Here is a tiny trained network, its code and every weight. The questions are about switching its units off for an input and a class, where a switched-off unit gives its printed mean instead of its output.

import numpy as np


def w(rows, s, z=0):
    codes = np.array(rows[::2]) - 128.0
    scale = np.full(codes.shape[1], s)
    scale[-1] = z or s
    return codes * scale


def f(y):
    return y / 2 * (1 + np.tanh(0.7978845608 * (y + 0.044715 * y**3)))


def log_softmax(a):
    a = a - a.max(-1, keepdims=True)
    return a - np.log(np.exp(a).sum(-1, keepdims=True))


def net(x, mask):
    res = np.array(x, float).reshape(1, 7) / 4 @ E
    y = f(res @ A[0][:, :-1].T + A[0][:, -1])
    res = res + np.where(mask, y, B[0][:, -1]) @ B[0][:, :-1]
    return log_softmax(res[-1] @ U[:, :-1].T + U[:, -1])


A, B = {}, {}
E = w([
[160,129,168,160,101,99,94,16,87,62,19,235],'x0',
[224,241,102,102,60,230,180,116,100,211,40,76],'x1',
[46,82,169,16,114,51,25,139,128,254,83,170],'x2',
[201,136,132,93,93,156,11,56,115,23,163,45],'x3',
[168,244,249,169,72,180,127,96,159,115,204,146],'x4',
[88,235,188,114,175,123,162,231,143,94,53,187],'x5',
[148,127,225,86,174,39,203,82,1,185,149,90],'x6',
],0.0076)
A[0] = w([
[65,68,159,98,200,21,154,132,124,214,244,98,160],'N0',
[161,116,182,90,46,91,110,20,67,144,85,144,254],'N1',
[153,243,205,154,1,186,200,175,143,149,102,118,143],'N2',
[176,80,14,131,98,182,103,70,116,130,143,77,203],'N3',
[90,119,115,22,177,112,66,210,27,135,37,159,197],'N4',
[175,209,106,215,143,186,147,127,97,61,162,153,209],'N5',
],0.0059,0.0036)
B[0] = w([
[51,89,126,28,112,153,111,236,1,77,172,170,241],'N0',
[182,143,185,100,151,96,22,58,51,125,76,164,248],'N1',
[195,193,142,102,189,173,150,160,154,184,184,186,239],'N2',
[166,54,66,186,56,141,119,111,118,183,116,109,242],'N3',
[37,199,102,100,169,43,112,133,157,154,96,65,255],'N4',
[187,83,174,173,195,134,201,110,169,70,197,60,241],'N5',
],0.0088,0.0086)
U = w([
[101,116,129,138,77,146,27,113,239,73,167,169,207],'0',
[84,90,124,71,113,125,140,216,44,128,183,156,144],'1',
[151,105,166,217,178,110,219,119,147,15,155,110,154],'2',
[134,130,156,101,173,60,97,65,78,176,1,202,107],'3',
[168,56,33,169,84,157,138,126,145,192,113,127,133],'4',
[96,197,76,85,159,71,146,159,213,157,75,55,116],'5',
[224,173,181,119,98,150,104,27,92,122,191,58,3],'6',
[185,203,159,115,164,199,197,171,178,199,161,192,118],'7',
],0.0094,0.0033)

Each question gives the input, the list of numbers given to net, and the class t.
The units are the neurons (one row each of A and B). Each row of codes is followed by its name. A weight is (code - 128) times the scale printed after its matrix; where a second scale follows, it is the last column's (A, B and U).
mask holds one flag per neuron, in row order. A switched-off neuron (its flag False) gives its mean, the last column of its row in B, instead of its output. The means were averaged over made-up inputs and are rounded, as every weight is.
A unit's drop is (log p(t) with every unit on - log p(t) with that unit switched off) / (log p(t) with every unit on - log p(t) with every unit switched off).
The circuit of an input: a set's keep is (log p(t) with only the set's units on - log p(t) with every unit switched off) / (log p(t) with every unit on - log p(t) with every unit switched off). Starting from all 6 units, units are removed one at a time, each time the one whose removal leaves the highest keep (on an exact tie, the one counted first), for as long as the keep stays at least 0.8.
circuit, biggest first: the units of the circuit, biggest drop first
k most important neurons: the k neurons with the biggest drops, biggest first
drop when u is switched off: that unit's drop, to one decimal
input [3,7,1,-5,-6,2,0], class 5: circuit, biggest first : N4
input [3,8,4,5,6,7,5], class 7: 2 most important neurons : N2; N3
input [7,-4,4,-6,0,7,-8], class 5: circuit, biggest first : N1; N4
input [0,4,-3,-4,-5,1,5], class 5: 4 most important neurons : N1; N0; N4; N3
input [-2,-2,2,-8,0,4,-5], class 5: circuit, biggest first : N4; N1
input [-1,-2,0,-2,-8,0,-4], class 5: 2 most important neurons : N4; N1
input [-3,5,-6,5,0,1,-2], class 7: 2 most important neurons : N2; N1
input [-7,-1,-2,4,4,0,6], class 1: drop when N0 is switched off : 0.6
input [-3,-6,3,5,4,-2,2], class 1: drop when N0 is switched off : 0.4
input [-4,-8,-5,-8,4,-8,-1], class 1: drop when N3 is switched off : 0.0
input [5,2,-5,-6,-2,-2,-2], class 2: drop when N5 is switched off : 0.4
